arr =
125  110  135  105  128  117  145
134  139  126  134  142  141  109
132  130  130  123  141  134  119
132  132  128  128  138  135  118
126  125  128  127  123  124  134
127  124  129  124  125  125  133
130  142  122  146  128  137  115
133  141  124  140  137  140  110
Rows and columns are counted from 0.
row 0 col 0: 125
row 2 col 0: 132
row 5 col 4: 125
row 3 col 0: 132
row 1 col 3: 134
row 7 col 2: 124
row 2 col 4: 141
row 6 col 3: 146
row 5 col 3: 124
row 0 col 3: 105
row 5 col 0: 127
row 7 col 1: 141
row 4 col 3: 127
row 1 col 6: 109
row 2 col 3: 123
row 2 col 1: 130
row 1 col 0: 134
row 4 col 4: 123

A =
[[120 123 136 106 141 141 106 118 118 122 127 125 148 118 119 123]
 [128 133 132 109 130 124 127 127 125 130 126 115 133 125 126 132]
 [133 126 122 146 126 120 139 135 133 127 125 136 117 136 134 130]
 [121 119 131 129 136 140 114 121 123 122 128 138 137 124 124 121]
 [127 132 134 105 132 128 122 125 123 129 127 114 137 123 124 130]
 [125 132 135 103 132 131 118 123 122 129 127 115 140 121 122 128]
 [122 118 129 133 136 139 115 123 123 121 128 141 136 125 126 121]
 [134 130 122 141 123 118 142 136 134 130 126 130 116 136 135 132]
 [129 119 123 149 132 128 130 132 130 122 125 144 123 133 132 125]
 [122 118 130 134 136 139 115 122 124 121 128 141 135 126 125 121]
 [124 116 126 142 136 136 119 125 126 120 127 145 132 128 128 121]
 [129 119 123 149 132 128 130 131 130 122 126 144 123 134 132 125]]
Indices start at 0.
(0, 0) -> 120
(10, 2) -> 126
(10, 13) -> 128
(4, 15) -> 130
(3, 8) -> 123
(9, 10) -> 128
(11, 6) -> 130
(3, 11) -> 138
(5, 11) -> 115
(0, 12) -> 148
(10, 9) -> 120
(5, 4) -> 132
(1, 1) -> 133
(3, 2) -> 131
(3, 15) -> 121
(8, 5) -> 128
(7, 2) -> 122
(2, 3) -> 146
(4, 0) -> 127
(2, 1) -> 126
(11, 2) -> 123
(11, 11) -> 144
(5, 10) -> 127
(3, 6) -> 114
(6, 7) -> 123
(8, 14) -> 132
(0, 8) -> 118
(11, 9) -> 122
(5, 2) -> 135
(9, 9) -> 121
(7, 6) -> 142
(5, 1) -> 132
(6, 12) -> 136
(7, 1) -> 130
(0, 15) -> 123
(1, 8) -> 125

M =
[[115 120 125 129 129 130 130 120 128 124]
 [119 121 124 135 125 120 131 112 129 125]
 [112 108 110 140 127 119 119 113 135 108]
 [117 116 114 138 125 117 125 113 133 116]
 [117 120 122 129 128 132 125 122 130 122]
 [105 117 122 133 126 123 135 104 126 127]
 [120 125 127 128 129 130 127 124 128 126]
 [115 119 119 132 127 128 122 123 131 119]
 [114 113 113 139 127 121 120 118 134 112]
 [123 126 126 129 125 129 129 124 131 129]
 [100 115 117 127 126 135 133 110 131 123]]
M[0][0] -> 115
M[7][4] -> 127
M[1][5] -> 120
M[-7][0] -> 117
M[-6][-8] -> 122
M[-3][-3] -> 118
M[-5][-10] -> 120
M[-9][1] -> 108
M[6][9] -> 126
M[-11][7] -> 120
M[3] -> [117, 116, 114, 138, 125, 117, 125, 113, 133, 116]
M[4][-6] -> 128
M[5][-6] -> 126
M[6][-8] -> 127
M[-8][7] -> 113
M[-10][9] -> 125
M[-11][1] -> 120
M[:, -10] -> [115, 119, 112, 117, 117, 105, 120, 115, 114, 123, 100]
M[8] -> [114, 113, 113, 139, 127, 121, 120, 118, 134, 112]
M[7][-2] -> 131
M[-11][-2] -> 128
M[:, 9] -> [124, 125, 108, 116, 122, 127, 126, 119, 112, 129, 123]
M[-9][-3] -> 113
M[-1] -> [100, 115, 117, 127, 126, 135, 133, 110, 131, 123]
M[0][-5] -> 130
M[-1][5] -> 135
M[-8][9] -> 116
M[-3][1] -> 113
M[-11] -> [115, 120, 125, 129, 129, 130, 130, 120, 128, 124]
M[2][9] -> 108
M[-7][-8] -> 122
M[2][5] -> 119
M[-2][9] -> 129
M[-2][4] -> 125
M[-1][-10] -> 100
M[:, -6] -> [129, 125, 127, 125, 128, 126, 129, 127, 127, 125, 126]

W = [[131, 134, 150, 133], [140, 123, 146, 124], [138, 111, 123, 119], [140, 111, 125, 119], [136, 136, 141, 119], [131, 111, 127, 139], [131, 131, 150, 135], [137, 127, 149, 128], [140, 135, 137, 118], [138, 133, 148, 123]]
Indices start at 0.
(0, 0): 131
(0, 3): 133
(5, 0): 131
(8, 1): 135
(8, 3): 118
(3, 3): 119
(6, 1): 131
(9, 1): 133
(9, 2): 148
(4, 2): 141
(2, 3): 119
(8, 2): 137
(1, 1): 123
(2, 0): 138
(3, 1): 111
(4, 0): 136
(4, 1): 136
(8, 0): 140
(1, 3): 124
(3, 2): 125

B = 102  112  101  104  154  101  106  154  142
B[0] -> 102
B[4] -> 154
B[1] -> 112

data =
[[144 112 121 133 146 114 112 107 113]
 [114 134 157 149 157 124 133 126 136]]
Rows and columns are counted from 0.
row 0 col 0: 144
row 1 col 6: 133
row 0 col 5: 114
row 0 col 7: 107
row 1 col 3: 149
row 0 col 2: 121
